Here is a tiny trained network, its code and every weight. The questions are about switching its units off for an input and a class, where a switched-off unit gives its printed mean instead of its output.

import numpy as np


def w(rows, s, z=0):
    codes = np.array(rows[::2]) - 128.0
    scale = np.full(codes.shape[1], s)
    scale[-1] = z or s
    return codes * scale


def f(y):
    return np.maximum(y, 0)


def log_softmax(a):
    a = a - a.max(-1, keepdims=True)
    return a - np.log(np.exp(a).sum(-1, keepdims=True))


def net(x, mask):
    res = np.array(x, float).reshape(1, 5) / 4 @ E
    y = f(res @ A[0][:, :-1].T + A[0][:, -1])
    res = res + np.where(mask, y, B[0][:, -1]) @ B[0][:, :-1]
    return log_softmax(res[-1] @ U[:, :-1].T + U[:, -1])


A, B = {}, {}
E = w([
[187,49,92,132,149,158,79,160,78],'x0',
[164,156,68,186,146,168,131,85,104],'x1',
[123,77,69,84,226,1,147,158,89],'x2',
[158,149,186,116,166,76,107,190,132],'x3',
[106,80,86,181,114,95,24,101,228],'x4',
],0.013)
A[0] = w([
[35,88,123,167,101,144,103,60,180,145],'neuron 0',
[177,104,121,172,167,70,70,166,111,186],'neuron 1',
[213,88,155,117,154,114,13,175,117,161],'neuron 2',
[151,78,20,141,147,77,89,108,98,217],'neuron 3',
[115,130,117,123,187,98,207,166,196,122],'neuron 4',
[133,193,87,173,2,228,120,85,98,189],'neuron 5',
[128,156,164,137,198,59,153,125,204,142],'neuron 6',
[179,133,163,91,208,91,149,186,107,218],'neuron 7',
[78,130,147,153,87,175,70,53,179,211],'neuron 8',
[53,110,129,203,56,122,95,57,166,146],'neuron 9',
[198,93,181,165,195,116,102,201,116,154],'neuron 10',
[105,182,199,87,70,112,167,141,79,172],'neuron 11',
[157,66,98,172,176,78,166,67,43,109],'neuron 12',
[114,107,131,172,142,53,181,71,144,214],'neuron 13',
[96,171,194,62,97,56,151,158,80,151],'neuron 14',
[169,112,186,133,99,179,177,136,51,252],'neuron 15',
[125,147,148,182,125,193,133,107,78,90],'neuron 16',
[129,89,17,36,154,126,207,94,68,179],'neuron 17',
],0.0093,0.0033)
B[0] = w([
[204,112,59,144,123,52,119,92,193,202],'neuron 0',
[116,97,176,195,145,148,37,159,137,198],'neuron 1',
[67,70,137,106,147,185,33,130,187,205],'neuron 2',
[54,29,106,192,159,113,199,105,141,225],'neuron 3',
[119,186,51,128,59,126,191,230,88,177],'neuron 4',
[232,189,74,213,69,204,165,135,117,252],'neuron 5',
[67,193,99,108,87,85,49,167,97,192],'neuron 6',
[102,71,209,82,122,119,62,170,114,216],'neuron 7',
[255,150,98,128,60,139,107,65,188,217],'neuron 8',
[200,177,53,139,65,78,104,42,162,210],'neuron 9',
[81,76,199,95,139,156,13,141,106,193],'neuron 10',
[157,167,133,49,177,161,194,97,122,218],'neuron 11',
[95,82,124,165,119,92,136,117,89,204],'neuron 12',
[44,148,55,116,70,42,144,107,66,183],'neuron 13',
[148,232,192,52,192,85,176,171,129,216],'neuron 14',
[167,54,124,104,172,245,163,130,146,217],'neuron 15',
[175,158,152,177,80,133,137,201,46,180],'neuron 16',
[86,74,149,170,156,108,235,85,112,229],'neuron 17',
],0.0077,0.016)
U = w([
[187,141,91,211,95,255,143,167,51,213],'0',
[96,29,169,157,167,140,9,188,124,254],'1',
[155,111,193,47,212,149,169,177,71,85],'2',
[76,185,138,108,90,79,98,227,40,25],'3',
[172,124,73,174,95,44,89,47,252,65],'4',
[66,42,88,227,190,87,177,111,71,217],'5',
],0.0086,0.00085)

Each question gives the input, the list of numbers given to net, and the class t.
The units are the neurons (one row each of A and B). Each row of codes is followed by its name. A weight is (code - 128) times the scale printed after its matrix; where a second scale follows, it is the last column's (A, B and U).
mask holds one flag per neuron, in row order. A switched-off neuron (its flag False) gives its mean, the last column of its row in B, instead of its output. The means were averaged over made-up inputs and are rounded, as every weight is.
A unit's drop is (log p(t) with every unit on - log p(t) with that unit switched off) / (log p(t) with every unit on - log p(t) with every unit switched off).
The circuit of an input: a set's keep is (log p(t) with only the set's units on - log p(t) with every unit switched off) / (log p(t) with every unit on - log p(t) with every unit switched off). Starting from the 12 units with the biggest drops (on a tie, the unit counted first), units are removed one at a time, each time the one whose removal leaves the highest keep (on an exact tie, the one counted first), for as long as the keep stays at least 0.8.
units of the circuit, in order: the units of the circuit, biggest drop first
top k neurons: the k neurons with the biggest drops, biggest first
input [4,4,2,0,-6], class 5: units of the circuit, in order -> (neuron 17)
input [8,4,-1,-2,3], class 1: top 2 neurons -> (neuron 2; neuron 1)
input [-6,-3,4,-3,-4], class 3: top 4 neurons -> (neuron 4; neuron 13; neuron 6; neuron 15)
input [-8,-7,6,-2,-4], class 3: top 4 neurons -> (neuron 6; neuron 4; neuron 13; neuron 15)
input [-4,-2,3,-8,-6], class 2: units of the circuit, in order -> (neuron 14; neuron 11)
input [4,-1,3,-1,-4], class 5: top 2 neurons -> (neuron 17; neuron 12)
input [5,-7,3,-2,-3], class 1: top 4 neurons -> (neuron 7; neuron 10; neuron 2; neuron 11)
input [-7,-3,-8,7,-4], class 2: top 2 neurons -> (neuron 14; neuron 11)
input [-7,-5,4,5,-3], class 3: top 2 neurons -> (neuron 6; neuron 4)
input [-4,-4,-1,6,0], class 3: top 2 neurons -> (neuron 6; neuron 15)
input [6,4,1,-7,-3], class 5: top 2 neurons -> (neuron 17; neuron 3)
input [1,-5,4,6,0], class 1: top 2 neurons -> (neuron 2; neuron 10)
